Below is a small trained network, with its code and all its weights. Each question gives an input and a target symbol and asks what happens when units are switched off, that is, made to give their printed mean instead of their output.

import numpy as np


def w(rows, s, z=0):
    codes = np.array(rows[::2]) - 128.0
    scale = np.full(codes.shape[1], s)
    scale[-1] = z or s
    return codes * scale


def f(y):
    return y / 2 * (1 + np.tanh(0.7978845608 * (y + 0.044715 * y**3)))


def softmax(a):
    e = np.exp(a - a.max(-1, keepdims=True))
    return e / e.sum(-1, keepdims=True)


def log_softmax(a):
    a = a - a.max(-1, keepdims=True)
    return a - np.log(np.exp(a).sum(-1, keepdims=True))


def net(x, mask):
    ids = ['ΓΔΛΞΨαβεηθμπστφ'.index(c) for c in x.split()]
    T = len(ids)
    res = E[ids] + P[:T]
    q, k, v = (res @ M[0].T for M in (Q, K, V))
    z = softmax(np.where(np.tri(T) > 0, q @ k.T / 2**0.5, -1e9)) @ v
    res = res + np.where(mask[0], z, O[0][:, -1]) @ O[0][:, :-1]
    y = f(res @ A[0][:, :-1].T + A[0][:, -1])
    res = res + np.where(mask[1:13], y, B[0][:, -1]) @ B[0][:, :-1]
    return log_softmax(res[-1] @ U[:, :-1].T + U[:, -1])


Q, K, V, O, A, B = {}, {}, {}, {}, {}, {}
E = w([
[164,132,117,111,118,189,65,145],'Γ',
[134,138,172,66,106,165,69,98],'Δ',
[101,152,131,131,139,146,221,153],'Λ',
[77,74,70,87,171,115,84,114],'Ξ',
[150,193,129,141,133,185,129,214],'Ψ',
[194,182,122,132,202,165,118,158],'α',
[82,122,147,180,142,167,151,98],'β',
[143,65,204,136,213,139,186,170],'ε',
[94,124,119,157,71,175,143,167],'η',
[165,162,163,72,176,144,125,97],'θ',
[213,92,23,168,145,127,73,142],'μ',
[225,118,145,216,113,83,149,93],'π',
[184,85,193,221,192,97,58,97],'σ',
[149,88,72,5,135,139,163,91],'τ',
[167,127,63,64,75,72,127,50],'φ',
],0.021)
P = w([
[99,184,228,49,122,147,124,98],'0',
[133,205,104,177,143,102,84,158],'1',
[134,131,210,77,116,193,150,124],'2',
[128,178,104,174,142,90,103,155],'3',
[148,103,187,93,120,191,166,143],'4',
[124,151,103,175,143,85,120,146],'5',
[162,80,175,102,124,185,174,147],'6',
[121,128,100,178,145,75,130,141],'7',
[171,57,167,101,122,179,183,150],'8',
[125,102,92,179,146,70,136,138],'9',
[175,32,155,107,121,172,184,147],'10',
[126,76,88,181,148,64,138,130],'11',
[181,8,145,107,120,166,186,142],'12',
],0.014)
Q[0] = w([
[156,79,171,102,145,252,170,137],'H1',
[145,151,95,137,105,112,129,103],'H1',
],0.021)
K[0] = w([
[159,4,104,125,135,55,150,107],'H1',
[142,189,112,131,104,180,128,115],'H1',
],0.017)
V[0] = w([
[101,84,237,169,187,106,65,202],'H1',
[2,87,50,33,245,169,92,195],'H1',
],0.0073)
O[0] = w([
[124,2,155,95,131,42,69,219,253],'H1',
[47,39,60,108,206,210,142,149,230],'H1',
],0.0076,0.0027)
A[0] = w([
[103,106,214,85,106,134,182,141,108],'N1',
[104,101,63,150,175,118,117,147,92],'N2',
[106,144,141,155,132,200,125,117,106],'N3',
[180,154,53,57,63,124,145,157,169],'N4',
[116,108,214,123,119,95,116,175,108],'N5',
[148,187,92,173,112,53,105,131,199],'N6',
[173,132,121,172,135,158,110,178,2],'N7',
[111,145,54,195,133,83,153,106,158],'N8',
[52,140,131,152,66,135,62,112,115],'N9',
[108,158,99,202,137,82,118,185,118],'N10',
[84,162,7,121,61,116,70,171,54],'N11',
[147,120,154,212,133,119,211,198,92],'N12',
],0.012,0.0049)
B[0] = w([
[115,62,112,206,131,143,136,109,227],'N1',
[113,219,149,142,131,140,129,116,254],'N2',
[155,170,35,106,134,82,120,114,195],'N3',
[121,202,133,192,105,131,84,122,222],'N4',
[117,143,116,83,73,66,153,132,252],'N5',
[70,62,155,123,169,169,150,175,233],'N6',
[96,9,62,149,116,136,199,79,176],'N7',
[94,126,195,110,73,139,120,198,189],'N8',
[27,98,156,133,72,170,7,99,142],'N9',
[96,147,63,89,118,106,144,53,199],'N10',
[213,128,197,126,121,158,187,60,189],'N11',
[172,160,134,99,104,152,72,111,252],'N12',
],0.011,0.0075)
U = w([
[75,99,111,201,151,82,115,48,113],'Γ',
[171,152,172,120,205,129,109,185,239],'Δ',
[143,136,96,103,96,80,126,130,180],'Λ',
[72,93,98,122,189,187,124,176,138],'Ξ',
[113,105,141,65,75,175,112,66,2],'Ψ',
[161,200,116,165,128,82,102,78,175],'α',
[100,120,139,166,119,134,226,100,108],'β',
[56,146,96,184,110,128,80,162,129],'ε',
[104,65,152,97,115,184,152,207,114],'η',
[130,123,58,51,91,140,187,61,57],'θ',
[119,137,193,65,157,134,148,47,133],'μ',
[158,123,129,81,134,166,3,150,103],'π',
[194,96,128,194,149,180,56,103,232],'σ',
[169,151,210,161,109,158,137,162,115],'τ',
[107,178,125,79,102,154,177,225,140],'φ',
],0.011,0.0061)

Each question gives the input, a string of symbols that net reads in full, and the target symbol t.
The units are the heads (2 rows each of Q, K, V and O) and the neurons (one row each of A and B). Each row of codes is followed by its name. A weight is (code - 128) times the scale printed after its matrix; where a second scale follows, it is the last column's (O, A, B and U).
mask holds one flag per unit, heads first, then neurons. A switched-off unit (its flag False) gives its mean, the last column of its rows in O or B, instead of its output. The means were averaged over made-up inputs and are rounded, as every weight is.
A unit's drop is (log p(t) with every unit on - log p(t) with that unit switched off) / (log p(t) with every unit on - log p(t) with every unit switched off).
The circuit of an input: a set's keep is (log p(t) with only the set's units on - log p(t) with every unit switched off) / (log p(t) with every unit on - log p(t) with every unit switched off). Starting from the 12 units with the biggest drops (on a tie, the unit counted first), units are removed one at a time, each time the one whose removal leaves the highest keep (on an exact tie, the one counted first), for as long as the keep stays at least 0.8.
units of the circuit, in order: the units of the circuit, biggest drop first
top k neurons: the k neurons with the biggest drops, biggest first
drop when u is switched off: that unit's drop, to one decimal
input π Δ θ, target τ: units of the circuit, in order -> H1, N6
input Γ ε α η β, target η: units of the circuit, in order -> H1
input η η Γ Δ Ψ Γ σ Ξ η, target Ξ: units of the circuit, in order -> H1, N5
input Ξ φ η, target α: units of the circuit, in order -> H1, N3
input φ Λ Δ μ σ π, target η: units of the circuit, in order -> N6, N8
input π π η Ξ Ξ α β τ β α α, target θ: units of the circuit, in order -> H1, N3
input Δ τ θ π τ η α α Λ Λ, target φ: units of the circuit, in order -> N8, N7
input θ Δ τ μ ε φ ε φ η θ σ α β, target Λ: units of the circuit, in order -> H1, N5
input ε Λ ε π μ μ, target β: top 3 neurons -> N11, N7, N10
input Ψ Γ Ψ α, target Ξ: top 2 neurons -> N6, N7
input Δ θ τ β Ξ Ξ Γ ε, target Λ: top 3 neurons -> N5, N12, N6
input η β ε, target η: top 2 neurons -> N5, N1
input τ θ φ Γ π Ψ Λ β, target ε: top 2 neurons -> N11, N8
input π α σ Ξ ε Λ σ σ Ξ Λ Γ η, target Ψ: top neuron -> N10
input η π Ξ θ β ε σ Λ Ψ, target Λ: drop when N5 is switched off -> 0.6
input π Λ β ε, target Λ: drop when N12 is switched off -> 0.1
input Ξ ε Ξ Ψ φ β α θ φ Ξ ε ε Δ, target η: drop when N5 is switched off -> 0.0
